Below is a small trained network, with its code and all its weights. Each question gives an input and a target symbol and asks what happens when units are switched off, that is, made to give their printed mean instead of their output.

import numpy as np


def w(rows, s, z=0):
    codes = np.array(rows[::2]) - 128.0
    scale = np.full(codes.shape[1], s)
    scale[-1] = z or s
    return codes * scale


def f(y):
    return y / 2 * (1 + np.tanh(0.7978845608 * (y + 0.044715 * y**3)))


def softmax(a):
    e = np.exp(a - a.max(-1, keepdims=True))
    return e / e.sum(-1, keepdims=True)


def log_softmax(a):
    a = a - a.max(-1, keepdims=True)
    return a - np.log(np.exp(a).sum(-1, keepdims=True))


def net(x, mask):
    ids = ['δεηθμξστφ'.index(c) for c in x.split()]
    T = len(ids)
    res = E[ids] + P[:T]
    r = res
    for j in range(2):
        rows = slice(2 * j, 2 * j + 2)
        q, k, v = (r @ M[0][rows].T for M in (Q, K, V))
        z = softmax(np.where(np.tri(T) > 0, q @ k.T / 2**0.5, -1e9)) @ v
        o = O[0][rows]
        res = res + np.where(mask[j], z, o[:, -1]) @ o[:, :-1]
    y = f(res @ A[0][:, :-1].T + A[0][:, -1])
    res = res + np.where(mask[2:14], y, B[0][:, -1]) @ B[0][:, :-1]
    return log_softmax(res[-1] @ U[:, :-1].T + U[:, -1])


Q, K, V, O, A, B = {}, {}, {}, {}, {}, {}
E = w([
[198,89,106,142,138],'δ',
[131,144,98,169,39],'ε',
[41,185,123,156,219],'η',
[107,138,151,116,7],'θ',
[118,122,196,73,148],'μ',
[97,27,171,62,115],'ξ',
[80,63,147,143,102],'σ',
[221,189,107,134,114],'τ',
[194,59,189,141,251],'φ',
],0.017)
P = w([
[245,188,171,127,227],'0',
[233,227,252,194,192],'1',
[221,191,189,93,159],'2',
[189,181,170,77,136],'3',
[159,182,183,96,125],'4',
[125,168,195,119,115],'5',
[107,170,214,132,121],'6',
[99,169,217,140,121],'7',
[93,175,233,151,122],'8',
[75,170,241,161,116],'9',
],0.0034)
Q[0] = w([
[102,77,115,22,127],'H0',
[224,209,15,185,104],'H0',
[174,112,249,191,45],'H1',
[72,141,66,54,204],'H1',
],0.012)
K[0] = w([
[100,216,154,2,162],'H0',
[216,106,254,128,72],'H0',
[2,131,93,84,201],'H1',
[129,39,99,46,136],'H1',
],0.0098)
V[0] = w([
[127,102,77,47,142],'H0',
[47,184,89,155,186],'H0',
[160,69,197,97,52],'H1',
[220,127,255,213,78],'H1',
],0.0085)
O[0] = w([
[125,134,181,184,103,69],'H0',
[141,156,30,63,2,254],'H0',
[140,173,180,246,106,103],'H1',
[57,118,142,207,71,187],'H1',
],0.0067,0.0044)
A[0] = w([
[169,79,118,90,203,48],'N0',
[111,201,102,128,121,60],'N1',
[127,63,33,249,135,133],'N2',
[188,130,116,207,163,18],'N3',
[115,85,101,128,148,158],'N4',
[72,108,157,57,199,92],'N5',
[108,141,46,160,133,60],'N6',
[116,49,122,187,138,66],'N7',
[222,89,118,160,159,205],'N8',
[87,114,116,134,171,134],'N9',
[167,135,95,155,58,134],'N10',
[172,74,155,128,87,3],'N11',
],0.016,0.0043)
B[0] = w([
[251,104,161,150,99,203],'N0',
[159,180,85,138,67,189],'N1',
[57,28,70,48,244,189],'N2',
[211,158,129,51,172,170],'N3',
[94,108,87,102,91,140],'N4',
[85,118,218,166,208,255],'N5',
[192,110,165,25,70,161],'N6',
[197,110,171,151,11,173],'N7',
[16,189,47,81,102,217],'N8',
[151,103,115,189,98,158],'N9',
[212,154,120,229,138,209],'N10',
[150,192,161,112,71,150],'N11',
],0.016,0.0053)
U = w([
[82,201,209,102,209,156],'δ',
[147,255,119,130,209,77],'ε',
[164,138,90,175,214,157],'η',
[97,165,229,88,63,1],'θ',
[220,162,177,77,160,106],'μ',
[78,229,149,82,90,155],'ξ',
[98,170,114,84,164,160],'σ',
[201,210,137,205,145,100],'τ',
[105,84,128,128,116,150],'φ',
],0.0072,0.0076)

Each question gives the input, a string of symbols that net reads in full, and the target symbol t.
The units are the heads (2 rows each of Q, K, V and O) and the neurons (one row each of A and B). Each row of codes is followed by its name. A weight is (code - 128) times the scale printed after its matrix; where a second scale follows, it is the last column's (O, A, B and U).
mask holds one flag per unit, heads first, then neurons. A switched-off unit (its flag False) gives its mean, the last column of its rows in O or B, instead of its output. The means were averaged over made-up inputs and are rounded, as every weight is.
A unit's drop is (log p(t) with every unit on - log p(t) with that unit switched off) / (log p(t) with every unit on - log p(t) with every unit switched off).
The circuit of an input: a set's keep is (log p(t) with only the set's units on - log p(t) with every unit switched off) / (log p(t) with every unit on - log p(t) with every unit switched off). Starting from the 12 units with the biggest drops (on a tie, the unit counted first), units are removed one at a time, each time the one whose removal leaves the highest keep (on an exact tie, the one counted first), for as long as the keep stays at least 0.8.
units of the circuit, in order: the units of the circuit, biggest drop first
most important unit: the unit with the biggest drop
top k neurons: the k neurons with the biggest drops, biggest first
which heads matter: for each layer, one digit per head in row order, 1 if its drop is at least 0.15 and else 0, layers parted by /
drop of u: that unit's drop, to one decimal
input θ μ η ε μ η θ μ φ θ, target τ: which heads matter	10
input η μ θ, target μ: most important unit	H1
input η η η, target μ: which heads matter	11
input η μ θ θ μ μ μ φ, target ξ: which heads matter	10
input η φ θ τ μ δ η, target ξ: which heads matter	10
input θ μ θ ξ φ, target μ: units of the circuit, in order	[N3, H0]
input σ θ μ ε μ μ τ σ σ τ, target ε: which heads matter	11
input η μ σ, target μ: units of the circuit, in order	[H1, N0]
input μ σ ξ μ θ, target τ: which heads matter	01
input μ θ σ, target φ: which heads matter	11
input μ σ θ δ δ, target σ: units of the circuit, in order	[N8, N2, H1]
input θ μ τ θ δ, target σ: top 3 neurons	[N2, N8, N3]
input μ ε τ, target ε: top 2 neurons	[N8, N3]
input φ μ η η, target ξ: units of the circuit, in order	[H0, N1, N6]
input θ μ μ σ θ θ θ ξ ξ, target θ: most important unit	N7
input ξ ε θ τ φ θ σ θ φ, target μ: drop of H0	1.2
input μ μ ε ξ, target θ: drop of N7	0.4
input δ τ ε δ μ θ ξ θ μ μ, target δ: drop of H0	0.5
